Below is a small trained network, with its code and all its weights. Each question gives an input and a class and asks what happens when units are switched off, that is, made to give their printed mean instead of their output.

import numpy as np


def w(rows, s, z=0):
    codes = np.array(rows[::2]) - 128.0
    scale = np.full(codes.shape[1], s)
    scale[-1] = z or s
    return codes * scale


def norm(h):
    return h / np.sqrt((h * h).mean(-1, keepdims=True) + 1e-5)


def f(y):
    return np.maximum(y, 0)


def log_softmax(a):
    a = a - a.max(-1, keepdims=True)
    return a - np.log(np.exp(a).sum(-1, keepdims=True))


def net(x, mask):
    res = np.array(x, float).reshape(1, 5) / 4 @ E
    u = 0
    for l in range(2):
        y = f(norm(res) @ A[l][:, :-1].T + A[l][:, -1])
        res = res + np.where(mask[u : u + 14], y, B[l][:, -1]) @ B[l][:, :-1]
        u += 14
    return log_softmax(norm(res)[-1] @ U[:, :-1].T + U[:, -1])


A, B = {}, {}
E = w([
[128,129,127,129,129,129,127,127,129],'x0',
[124,65,127,164,114,145,154,135,215],'x1',
[147,100,113,158,129,2,58,145,133],'x2',
[131,129,132,128,133,128,127,124,129],'x3',
[144,171,143,101,161,119,109,252,160],'x4',
],0.00095)
A[0] = w([
[88,61,135,171,107,19,99,8,92,134],'0.n0',
[188,125,78,125,90,41,71,147,65,94],'0.n1',
[135,132,118,131,105,247,176,54,72,148],'0.n2',
[135,161,174,78,178,161,160,228,161,100],'0.n3',
[122,132,93,97,80,97,135,68,7,87],'0.n4',
[110,91,141,180,143,105,120,112,201,10],'0.n5',
[132,91,69,158,87,215,169,11,78,170],'0.n6',
[71,175,169,65,149,222,223,165,140,124],'0.n7',
[117,230,162,56,174,136,104,147,36,32],'0.n8',
[150,68,156,167,140,149,138,118,242,147],'0.n9',
[29,179,162,98,128,176,163,117,79,105],'0.n10',
[198,115,43,153,112,47,30,218,145,57],'0.n11',
[136,79,141,113,114,174,202,148,200,46],'0.n12',
[92,77,146,177,101,155,152,57,191,63],'0.n13',
],0.0014,0.0012)
B[0] = w([
[192,112,89,174,113,251,91,150,71,238],'0.n0',
[94,147,163,148,175,186,134,90,128,210],'0.n1',
[106,152,180,80,167,45,143,193,163,243],'0.n2',
[142,113,85,169,79,151,74,57,104,213],'0.n3',
[96,169,157,156,169,165,81,104,129,200],'0.n4',
[173,97,119,55,105,126,136,160,73,145],'0.n5',
[93,154,188,83,175,42,139,190,160,253],'0.n6',
[165,101,70,179,98,140,60,102,104,244],'0.n7',
[170,1,107,122,84,100,188,113,125,207],'0.n8',
[117,97,100,169,89,139,138,162,168,201],'0.n9',
[173,107,119,98,104,91,105,155,104,197],'0.n10',
[82,127,179,72,149,133,204,79,122,223],'0.n11',
[88,168,124,187,128,142,87,97,168,169],'0.n12',
[160,74,105,120,123,95,153,192,113,175],'0.n13',
],0.002,0.0016)
A[1] = w([
[125,34,118,167,126,141,165,76,163,68],'1.n0',
[154,224,105,104,116,179,90,134,57,11],'1.n1',
[81,238,196,8,201,33,168,103,98,32],'1.n2',
[190,153,54,103,74,167,129,160,102,36],'1.n3',
[150,215,108,134,100,100,73,68,52,61],'1.n4',
[101,127,59,200,92,189,139,127,230,2],'1.n5',
[125,170,101,165,123,129,75,139,213,43],'1.n6',
[58,96,174,118,122,67,198,159,218,6],'1.n7',
[185,47,26,189,74,99,154,90,164,40],'1.n8',
[138,197,112,81,65,187,141,123,73,110],'1.n9',
[108,102,135,134,84,129,159,167,233,132],'1.n10',
[62,77,194,132,124,68,201,160,207,37],'1.n11',
[134,122,165,99,138,24,120,182,154,129],'1.n12',
[115,146,109,156,143,34,72,189,140,111],'1.n13',
],0.0017,0.00079)
B[1] = w([
[172,149,97,65,119,96,131,185,124,176],'1.n0',
[159,65,100,146,142,75,132,114,140,182],'1.n1',
[85,165,186,97,5,130,100,189,122,250],'1.n2',
[152,83,96,149,99,95,129,147,139,166],'1.n3',
[104,105,145,161,187,184,161,116,207,194],'1.n4',
[65,206,201,151,80,157,97,147,94,187],'1.n5',
[84,159,107,159,130,158,144,78,137,157],'1.n6',
[158,121,83,121,212,96,161,48,145,191],'1.n7',
[170,143,129,59,91,130,113,201,101,190],'1.n8',
[147,92,105,146,122,66,124,143,161,176],'1.n9',
[121,154,106,146,177,124,131,76,111,205],'1.n10',
[157,127,77,120,208,95,162,72,143,201],'1.n11',
[90,141,148,99,114,151,181,79,125,205],'1.n12',
[137,113,129,102,109,168,179,97,116,183],'1.n13',
],0.0024,0.0019)
U = w([
[45,190,238,42,48,88,136,145,86,181],'0',
[231,40,49,130,74,98,91,203,102,184],'1',
[115,141,79,109,254,85,225,45,208,188],'2',
[66,225,92,236,78,240,80,165,188,8],'3',
[118,94,163,240,229,177,32,24,47,8],'4',
],0.0079,0.0015)

Each question gives the input, the list of numbers given to net, and the class t.
The units are the neurons (one row each of A and B). Each row of codes is followed by its name. A weight is (code - 128) times the scale printed after its matrix; where a second scale follows, it is the last column's (A, B and U).
mask holds one flag per neuron, layer by layer. A switched-off neuron (its flag False) gives its mean, the last column of its row in B, instead of its output. The means were averaged over made-up inputs and are rounded, as every weight is.
A unit's drop is (log p(t) with every unit on - log p(t) with that unit switched off) / (log p(t) with every unit on - log p(t) with every unit switched off).
The circuit of an input: a set's keep is (log p(t) with only the set's units on - log p(t) with every unit switched off) / (log p(t) with every unit on - log p(t) with every unit switched off). Starting from the 12 units with the biggest drops (on a tie, the unit counted first), units are removed one at a time, each time the one whose removal leaves the highest keep (on an exact tie, the one counted first), for as long as the keep stays at least 0.8.
circuit, biggest first: the units of the circuit, biggest drop first
unit that matters most: the unit with the biggest drop
top k neurons: the k neurons with the biggest drops, biggest first
k most important neurons of layer l: the k neurons of layer l with the biggest drops, biggest first
input [0,-3,0,5,-6], class 0: circuit, biggest first -> [0.n6; 1.n2]
input [-5,4,3,2,-6], class 1: unit that matters most -> 0.n0
input [-6,0,7,4,2], class 0: circuit, biggest first -> [0.n11; 0.n7; 1.n2]
input [-8,6,6,1,1], class 2: top 3 neurons -> [0.n11; 0.n7; 0.n3]
input [1,2,-5,-8,0], class 2: top 3 neurons -> [0.n2; 0.n0; 0.n6]
input [-7,0,8,-8,2], class 0: top 3 neurons -> [0.n11; 0.n8; 0.n7]
input [-5,-2,6,-3,1], class 0: 2 most important neurons of layer 0 -> [0.n11; 0.n7]
input [-5,4,-1,1,2], class 3: top 2 neurons -> [1.n5; 0.n12]
input [-7,5,1,-6,4], class 2: 2 most important neurons of layer 0 -> [0.n0; 0.n7]
input [-3,-8,-3,-6,1], class 1: 3 most important neurons of layer 0 -> [0.n8; 0.n6; 0.n11]
input [-6,0,-3,1,-4], class 0: top 2 neurons -> [1.n2; 0.n8]
input [6,6,1,-2,6], class 2: 2 most important neurons of layer 1 -> [1.n2; 1.n7]
input [0,8,0,0,7], class 3: top 3 neurons -> [0.n6; 1.n5; 0.n2]
input [-8,8,3,-5,1], class 2: unit that matters most -> 0.n7
input [8,-5,-1,-7,-8], class 0: top 3 neurons -> [0.n6; 0.n2; 1.n2]
input [-2,6,0,-4,5], class 3: top 2 neurons -> [0.n6; 1.n5]
input [3,1,-2,4,7], class 3: 2 most important neurons of layer 1 -> [1.n5; 1.n6]
input [4,6,-1,-2,2], class 3: top 2 neurons -> [1.n5; 0.n12]
input [7,0,2,-5,1], class 0: top 4 neurons -> [0.n11; 1.n2; 0.n8; 0.n9]
input [5,2,-8,-2,-2], class 2: unit that matters most -> 0.n2
input [5,0,-4,-8,-7], class 0: top 3 neurons -> [1.n2; 0.n6; 0.n8]
input [-5,6,0,-2,5], class 3: 2 most important neurons of layer 0 -> [0.n6; 0.n2]
input [6,1,-1,5,4], class 3: 2 most important neurons of layer 1 -> [1.n5; 1.n6]
